Below is a small trained network, with its code and all its weights. Each question gives an input and a class and asks what happens when units are switched off, that is, made to give their printed mean instead of their output.

import numpy as np


def w(rows, s, z=0):
    codes = np.array(rows[::2]) - 128.0
    scale = np.full(codes.shape[1], s)
    scale[-1] = z or s
    return codes * scale


def norm(h):
    return h / np.sqrt((h * h).mean(-1, keepdims=True) + 1e-5)


def f(y):
    return y / 2 * (1 + np.tanh(0.7978845608 * (y + 0.044715 * y**3)))


def log_softmax(a):
    a = a - a.max(-1, keepdims=True)
    return a - np.log(np.exp(a).sum(-1, keepdims=True))


def net(x, mask):
    res = np.array(x, float).reshape(1, 4) / 4 @ E
    u = 0
    for l in range(2):
        y = f(norm(res) @ A[l][:, :-1].T + A[l][:, -1])
        res = res + np.where(mask[u : u + 9], y, B[l][:, -1]) @ B[l][:, :-1]
        u += 9
    return log_softmax(norm(res)[-1] @ U[:, :-1].T + U[:, -1])


A, B = {}, {}
E = w([
[139,100,125,103,128,61,169,65,182],'x0',
[147,227,134,122,254,130,56,126,149],'x1',
[215,67,95,76,198,124,165,181,76],'x2',
[101,120,144,110,144,151,140,144,161],'x3',
],0.007)
A[0] = w([
[76,123,212,90,1,124,60,119,140,189],'L0N0',
[99,214,166,146,169,110,88,97,156,59],'L0N1',
[148,141,197,145,132,122,121,157,118,65],'L0N2',
[184,126,98,74,211,138,136,166,118,50],'L0N3',
[150,108,141,124,70,173,162,205,54,95],'L0N4',
[158,123,126,18,34,116,117,96,146,99],'L0N5',
[239,184,154,101,197,125,99,151,172,3],'L0N6',
[187,189,124,148,151,143,163,200,183,42],'L0N7',
[122,125,146,86,139,64,91,86,182,102],'L0N8',
],0.0072,0.0031)
B[0] = w([
[73,121,137,154,151,115,96,113,78,254],'L0N0',
[211,137,86,163,155,146,169,126,123,243],'L0N1',
[125,158,74,152,118,108,160,160,136,119],'L0N2',
[80,73,164,103,82,126,126,111,115,236],'L0N3',
[187,153,168,75,145,135,43,153,200,226],'L0N4',
[78,104,84,132,167,99,157,151,100,174],'L0N5',
[9,146,149,151,118,123,89,80,106,230],'L0N6',
[139,118,115,171,72,127,115,144,138,148],'L0N7',
[173,154,157,130,87,73,132,88,146,193],'L0N8',
],0.011,0.0046)
A[1] = w([
[155,178,74,167,180,186,136,225,114,91],'L1N0',
[96,161,126,186,86,255,34,130,66,105],'L1N1',
[67,104,116,152,146,107,92,81,77,250],'L1N2',
[128,40,121,84,160,107,142,67,106,134],'L1N3',
[50,111,175,114,123,206,86,206,86,65],'L1N4',
[63,165,181,70,195,80,106,139,111,189],'L1N5',
[168,107,140,92,17,160,116,172,168,47],'L1N6',
[99,177,92,185,154,123,103,77,185,107],'L1N7',
[135,67,141,32,95,115,173,159,114,64],'L1N8',
],0.0088,0.0022)
B[1] = w([
[114,30,125,138,134,184,189,110,58,161],'L1N0',
[101,194,2,220,130,176,162,198,101,254],'L1N1',
[141,78,196,43,92,90,84,151,162,249],'L1N2',
[3,192,98,188,179,177,220,85,94,197],'L1N3',
[205,181,126,120,101,100,72,172,116,224],'L1N4',
[82,76,100,132,87,79,80,122,105,205],'L1N5',
[183,95,120,76,203,129,81,88,148,161],'L1N6',
[174,112,171,82,145,136,220,134,180,209],'L1N7',
[199,138,101,178,147,225,182,124,108,191],'L1N8',
],0.0084,0.0081)
U = w([
[83,143,83,192,54,118,30,230,77,110],'0',
[133,136,59,229,156,197,231,142,94,200],'1',
[9,32,171,122,85,53,134,69,130,197],'2',
[223,166,190,163,125,70,172,77,233,3],'3',
[222,54,132,84,168,172,45,137,131,97],'4',
],0.012,0.0028)

Each question gives the input, the list of numbers given to net, and the class t.
The units are the neurons (one row each of A and B). Each row of codes is followed by its name. A weight is (code - 128) times the scale printed after its matrix; where a second scale follows, it is the last column's (A, B and U).
mask holds one flag per neuron, layer by layer. A switched-off neuron (its flag False) gives its mean, the last column of its row in B, instead of its output. The means were averaged over made-up inputs and are rounded, as every weight is.
A unit's drop is (log p(t) with every unit on - log p(t) with that unit switched off) / (log p(t) with every unit on - log p(t) with every unit switched off).
The circuit of an input: a set's keep is (log p(t) with only the set's units on - log p(t) with every unit switched off) / (log p(t) with every unit on - log p(t) with every unit switched off). Starting from the 12 units with the biggest drops (on a tie, the unit counted first), units are removed one at a time, each time the one whose removal leaves the highest keep (on an exact tie, the one counted first), for as long as the keep stays at least 0.8.
units of the circuit, in order: the units of the circuit, biggest drop first
most important unit: the unit with the biggest drop
k most important neurons: the k neurons with the biggest drops, biggest first
k most important neurons of layer l: the k neurons of layer l with the biggest drops, biggest first
input [-4,1,6,-4], class 0: most important unit	L0N6
input [0,3,-3,-3], class 1: 3 most important neurons	L0N1, L1N2, L1N0
input [0,-8,-4,-2], class 0: 3 most important neurons of layer 1	L1N4, L1N7, L1N1
input [0,2,-7,8], class 1: 2 most important neurons	L0N1, L1N1
input [-3,0,7,7], class 4: 2 most important neurons of layer 0	L0N0, L0N4
input [-7,-8,3,-7], class 4: 3 most important neurons	L0N4, L1N6, L0N6
input [-6,-6,1,2], class 4: 2 most important neurons of layer 1	L1N6, L1N3
input [0,-5,6,-6], class 4: 2 most important neurons of layer 0	L0N4, L0N0
input [3,6,0,8], class 3: 2 most important neurons of layer 0	L0N1, L0N0
input [1,5,0,4], class 3: 3 most important neurons	L0N1, L1N7, L0N0
input [-1,6,-5,5], class 1: 2 most important neurons	L0N1, L1N0
input [-2,-8,1,1], class 4: 2 most important neurons	L0N4, L0N6
input [-3,8,0,8], class 1: 4 most important neurons	L0N1, L0N0, L1N7, L1N1
input [4,3,-8,-1], class 3: most important neuron	L0N1
input [-3,-7,1,-1], class 4: 2 most important neurons of layer 0	L0N4, L0N6
input [-1,-8,3,0], class 4: 2 most important neurons of layer 1	L1N1, L1N6
input [-5,0,2,8], class 4: 3 most important neurons of layer 0	L0N0, L0N6, L0N4
input [1,5,-8,6], class 3: 4 most important neurons of layer 1	L1N7, L1N3, L1N1, L1N8
input [-4,0,6,8], class 4: 3 most important neurons	L0N0, L1N6, L0N4
input [-2,8,-3,8], class 1: units of the circuit, in order	L0N1
input [0,4,-3,3], class 1: 3 most important neurons of layer 0	L0N1, L0N4, L0N3
input [1,6,1,7], class 2: 3 most important neurons	L0N6, L0N3, L1N7
input [4,2,0,-7], class 3: 2 most important neurons of layer 0	L0N0, L0N3
input [-1,-4,1,-7], class 4: 3 most important neurons	L0N4, L0N6, L1N1
